Below is a small trained network, with its code and all its weights. Each question gives an input and a target symbol and asks what happens when units are switched off, that is, made to give their printed mean instead of their output.

import numpy as np


def w(rows, s, z=0):
    codes = np.array(rows[::2]) - 128.0
    scale = np.full(codes.shape[1], s)
    scale[-1] = z or s
    return codes * scale


def f(y):
    return np.maximum(y, 0)


def softmax(a):
    e = np.exp(a - a.max(-1, keepdims=True))
    return e / e.sum(-1, keepdims=True)


def log_softmax(a):
    a = a - a.max(-1, keepdims=True)
    return a - np.log(np.exp(a).sum(-1, keepdims=True))


def net(x, mask):
    ids = ['αβετφω'.index(c) for c in x.split()]
    T = len(ids)
    res = E[ids] + P[:T]
    u = 0
    for l in range(3):
        r = res
        for j in range(2):
            rows = slice(4 * j, 4 * j + 4)
            q, k, v = (r @ M[l][rows].T for M in (Q, K, V))
            z = softmax(np.where(np.tri(T) > 0, q @ k.T / 4**0.5, -1e9)) @ v
            o = O[l][rows]
            res = res + np.where(mask[u + j], z, o[:, -1]) @ o[:, :-1]
        u += 2
        y = f(res @ A[l][:, :-1].T + A[l][:, -1])
        res = res + np.where(mask[u : u + 4], y, B[l][:, -1]) @ B[l][:, :-1]
        u += 4
    return log_softmax(res[-1] @ U[:, :-1].T + U[:, -1])


Q, K, V, O, A, B = {}, {}, {}, {}, {}, {}
E = w([
[17,63,104,119,97,166],'α',
[231,87,165,101,109,125],'β',
[54,145,117,77,82,124],'ε',
[156,157,73,121,215,170],'τ',
[252,76,104,54,212,152],'φ',
[148,59,143,92,34,120],'ω',
],0.015)
P = w([
[249,133,106,213,61,179],'0',
[86,135,150,55,139,142],'1',
[195,77,67,185,95,13],'2',
[98,128,147,89,133,160],'3',
[166,37,82,156,129,10],'4',
[97,129,141,90,125,163],'5',
[152,1,103,150,156,10],'6',
[120,122,100,54,83,197],'7',
],0.0088)
Q[0] = w([
[190,158,192,131,73,145],'L0H0',
[169,118,79,119,186,78],'L0H0',
[189,145,109,144,180,146],'L0H0',
[117,98,112,186,207,175],'L0H0',
[118,190,108,127,255,168],'L0H1',
[193,105,153,171,58,107],'L0H1',
[185,110,213,71,140,199],'L0H1',
[152,173,174,168,154,155],'L0H1',
],0.009)
K[0] = w([
[139,142,124,90,58,179],'L0H0',
[198,118,58,82,207,81],'L0H0',
[149,69,132,48,171,203],'L0H0',
[94,126,98,99,187,160],'L0H0',
[127,173,85,113,240,175],'L0H1',
[145,113,254,77,40,199],'L0H1',
[184,34,148,42,197,106],'L0H1',
[196,131,136,129,205,106],'L0H1',
],0.0077)
V[0] = w([
[97,116,109,34,81,118],'L0H0',
[91,163,178,102,80,201],'L0H0',
[52,45,215,159,150,70],'L0H0',
[116,170,78,146,98,53],'L0H0',
[77,131,184,156,114,81],'L0H1',
[78,52,102,192,130,125],'L0H1',
[3,39,133,147,8,84],'L0H1',
[134,121,124,99,10,223],'L0H1',
],0.0054)
O[0] = w([
[132,92,160,66,143,183,202],'L0H0',
[107,44,164,99,104,156,71],'L0H0',
[152,26,29,53,254,166,70],'L0H0',
[171,23,120,52,109,107,73],'L0H0',
[31,119,172,134,78,138,43],'L0H1',
[191,187,172,77,108,25,162],'L0H1',
[132,223,101,157,108,42,207],'L0H1',
[145,144,83,189,166,138,252],'L0H1',
],0.0055,0.0032)
A[0] = w([
[43,17,33,187,130,141,98],'L0N0',
[116,93,252,69,39,150,91],'L0N1',
[4,144,122,91,16,152,171],'L0N2',
[135,3,49,79,147,105,251],'L0N3',
],0.0062,0.0013)
B[0] = w([
[105,34,139,143,181,125,193],'L0N0',
[81,255,216,152,107,103,166],'L0N1',
[98,79,81,210,120,175,226],'L0N2',
[160,122,98,166,163,44,254],'L0N3',
],0.0097,0.006)
Q[1] = w([
[143,180,101,104,194,79],'L1H0',
[87,136,161,156,155,97],'L1H0',
[138,250,159,108,66,113],'L1H0',
[70,144,159,134,111,98],'L1H0',
[137,124,85,87,41,135],'L1H1',
[164,117,45,117,255,113],'L1H1',
[248,66,141,119,127,71],'L1H1',
[102,176,110,223,131,160],'L1H1',
],0.009)
K[1] = w([
[197,70,142,58,86,146],'L1H0',
[184,202,187,113,100,231],'L1H0',
[211,189,95,167,173,25],'L1H0',
[160,210,132,126,66,198],'L1H0',
[139,131,81,142,2,66],'L1H1',
[189,159,81,100,232,184],'L1H1',
[224,206,179,58,108,139],'L1H1',
[16,182,69,216,127,186],'L1H1',
],0.0073)
V[1] = w([
[32,94,126,46,91,108],'L1H0',
[80,96,186,48,121,177],'L1H0',
[112,74,202,99,123,252],'L1H0',
[191,175,114,100,116,151],'L1H0',
[83,12,42,139,168,92],'L1H1',
[77,80,125,220,99,212],'L1H1',
[169,169,172,104,156,253],'L1H1',
[124,146,64,167,131,187],'L1H1',
],0.0045)
O[1] = w([
[153,88,87,74,112,151,81],'L1H0',
[118,112,72,133,120,6,34],'L1H0',
[110,77,74,176,121,180,96],'L1H0',
[110,185,86,118,85,90,61],'L1H0',
[127,181,68,186,220,93,255],'L1H1',
[85,190,2,61,138,55,169],'L1H1',
[249,81,128,89,65,138,114],'L1H1',
[111,16,107,158,136,179,179],'L1H1',
],0.0047,0.0033)
A[1] = w([
[132,57,90,146,108,102,83],'L1N0',
[137,54,99,145,118,89,198],'L1N1',
[2,156,127,89,156,229,253],'L1N2',
[169,75,150,200,75,179,52],'L1N3',
],0.0069,0.0038)
B[1] = w([
[82,85,166,81,152,156,205],'L1N0',
[172,60,146,153,69,229,254],'L1N1',
[151,255,51,76,177,104,229],'L1N2',
[37,59,66,144,90,166,161],'L1N3',
],0.0071,0.0075)
Q[2] = w([
[71,125,1,128,131,111],'L2H0',
[100,113,111,180,105,203],'L2H0',
[183,117,104,110,200,95],'L2H0',
[113,127,178,143,156,9],'L2H0',
[137,179,135,117,138,62],'L2H1',
[140,80,118,49,93,197],'L2H1',
[117,126,50,120,152,229],'L2H1',
[180,200,150,123,95,124],'L2H1',
],0.0083)
K[2] = w([
[118,138,32,110,117,129],'L2H0',
[94,101,108,156,140,191],'L2H0',
[193,135,121,105,172,113],'L2H0',
[183,146,118,160,94,49],'L2H0',
[2,101,64,191,59,72],'L2H1',
[153,102,136,61,195,158],'L2H1',
[148,185,160,19,123,214],'L2H1',
[62,146,62,139,136,118],'L2H1',
],0.0097)
V[2] = w([
[192,59,56,212,78,161],'L2H0',
[154,196,226,64,128,120],'L2H0',
[152,28,169,194,136,149],'L2H0',
[79,134,85,168,26,254],'L2H0',
[163,134,197,29,180,187],'L2H1',
[187,164,156,195,200,90],'L2H1',
[161,142,168,132,129,107],'L2H1',
[155,159,166,59,154,178],'L2H1',
],0.0056)
O[2] = w([
[127,154,179,225,114,94,238],'L2H0',
[143,92,93,121,93,153,1],'L2H0',
[108,110,154,221,150,236,159],'L2H0',
[211,148,147,89,254,54,180],'L2H0',
[158,134,80,103,149,74,122],'L2H1',
[209,100,122,34,116,118,135],'L2H1',
[127,116,92,151,154,119,105],'L2H1',
[130,121,132,89,134,142,129],'L2H1',
],0.0052,0.0074)
A[2] = w([
[136,147,139,181,20,11,115],'L2N0',
[66,218,111,1,28,31,113],'L2N1',
[131,33,226,245,15,162,6],'L2N2',
[248,111,233,133,71,163,253],'L2N3',
],0.0052,0.0031)
B[2] = w([
[200,124,75,187,234,126,172],'L2N0',
[162,91,120,156,38,165,190],'L2N1',
[144,195,129,92,158,175,255],'L2N2',
[10,54,127,118,130,99,255],'L2N3',
],0.011,0.008)
U = w([
[51,184,253,71,113,71,193],'α',
[150,49,160,107,107,43,166],'β',
[47,178,132,100,174,82,2],'ε',
[188,221,201,50,178,135,139],'τ',
[146,220,200,255,126,139,190],'φ',
[116,167,129,121,74,142,64],'ω',
],0.0059,0.0044)

Each question gives the input, a string of symbols that net reads in full, and the target symbol t.
The units are the heads (4 rows each of Q, K, V and O) and the neurons (one row each of A and B). Each row of codes is followed by its name. A weight is (code - 128) times the scale printed after its matrix; where a second scale follows, it is the last column's (O, A, B and U).
mask holds one flag per unit, layer by layer, with each layer's heads first. A switched-off unit (its flag False) gives its mean, the last column of its rows in O or B, instead of its output. The means were averaged over made-up inputs and are rounded, as every weight is.
A unit's drop is (log p(t) with every unit on - log p(t) with that unit switched off) / (log p(t) with every unit on - log p(t) with every unit switched off).
The circuit of an input: a set's keep is (log p(t) with only the set's units on - log p(t) with every unit switched off) / (log p(t) with every unit on - log p(t) with every unit switched off). Starting from the 12 units with the biggest drops (on a tie, the unit counted first), units are removed one at a time, each time the one whose removal leaves the highest keep (on an exact tie, the one counted first), for as long as the keep stays at least 0.8.
circuit, biggest first: the units of the circuit, biggest drop first
unit that matters most: the unit with the biggest drop
top k neurons: the k neurons with the biggest drops, biggest first
k most important neurons of layer l: the k neurons of layer l with the biggest drops, biggest first
which heads matter: for each layer, one digit per head in row order, 1 if its drop is at least 0.15 and else 0, layers parted by /
drop when u is switched off: that unit's drop, to one decimal
input α ω α φ φ α ε, target φ: which heads matter => 01 / 00 / 10
input ε φ φ α β, target φ: circuit, biggest first => [L2H0 L2N0 L0H0]
input α α φ τ, target τ: circuit, biggest first => [L2N3 L0N3 L1N2 L2H0]
input β α φ φ, target β: which heads matter => 01 / 00 / 01
input β τ ω φ ε φ τ, target β: circuit, biggest first => [L0H1 L2N2]
input τ β φ α, target ε: circuit, biggest first => [L1H1 L1N2 L0N2]
input α ω φ α ε, target φ: most important neuron of layer 0 => [L0N0]
input τ α τ, target β: which heads matter => 01 / 01 / 00
input ω α τ α ω β, target α: which heads matter => 00 / 01 / 00
input β α α β β α, target ε: which heads matter => 10 / 01 / 00
input α τ ω α φ, target φ: circuit, biggest first => [L2H0 L1H1]
input ε ω φ α β, target φ: top 2 neurons => [L0N2 L2N0]
input φ α τ τ τ ω, target φ: top 2 neurons => [L0N1 L2N3]
input φ α β α φ τ τ ε, target ω: which heads matter => 00 / 01 / 10
input ε ε τ ω α, target φ: unit that matters most => L1N1
input ε α α τ ε, target β: which heads matter => 10 / 01 / 00
input ω τ β ω α, target φ: 3 most important neurons of layer 0 => [L0N0 L0N2 L0N1]
input ε α β φ α ε, target ω: 3 most important neurons of layer 0 => [L0N0 L0N3 L0N1]
input β α τ φ φ α β β, target α: 2 most important neurons of layer 0 => [L0N1 L0N2]
input α ε β φ, target β: most important neuron of layer 0 => [L0N2]
input τ α φ α ω τ, target τ: top 2 neurons => [L2N3 L0N2]
input α α ω, target φ: 2 most important neurons of layer 2 => [L2N0 L2N2]
input α ω φ, target φ: drop when L0N3 is switched off => 0.1
input ε ε α φ τ τ ε, target β: drop when L2N2 is switched off => 0.2
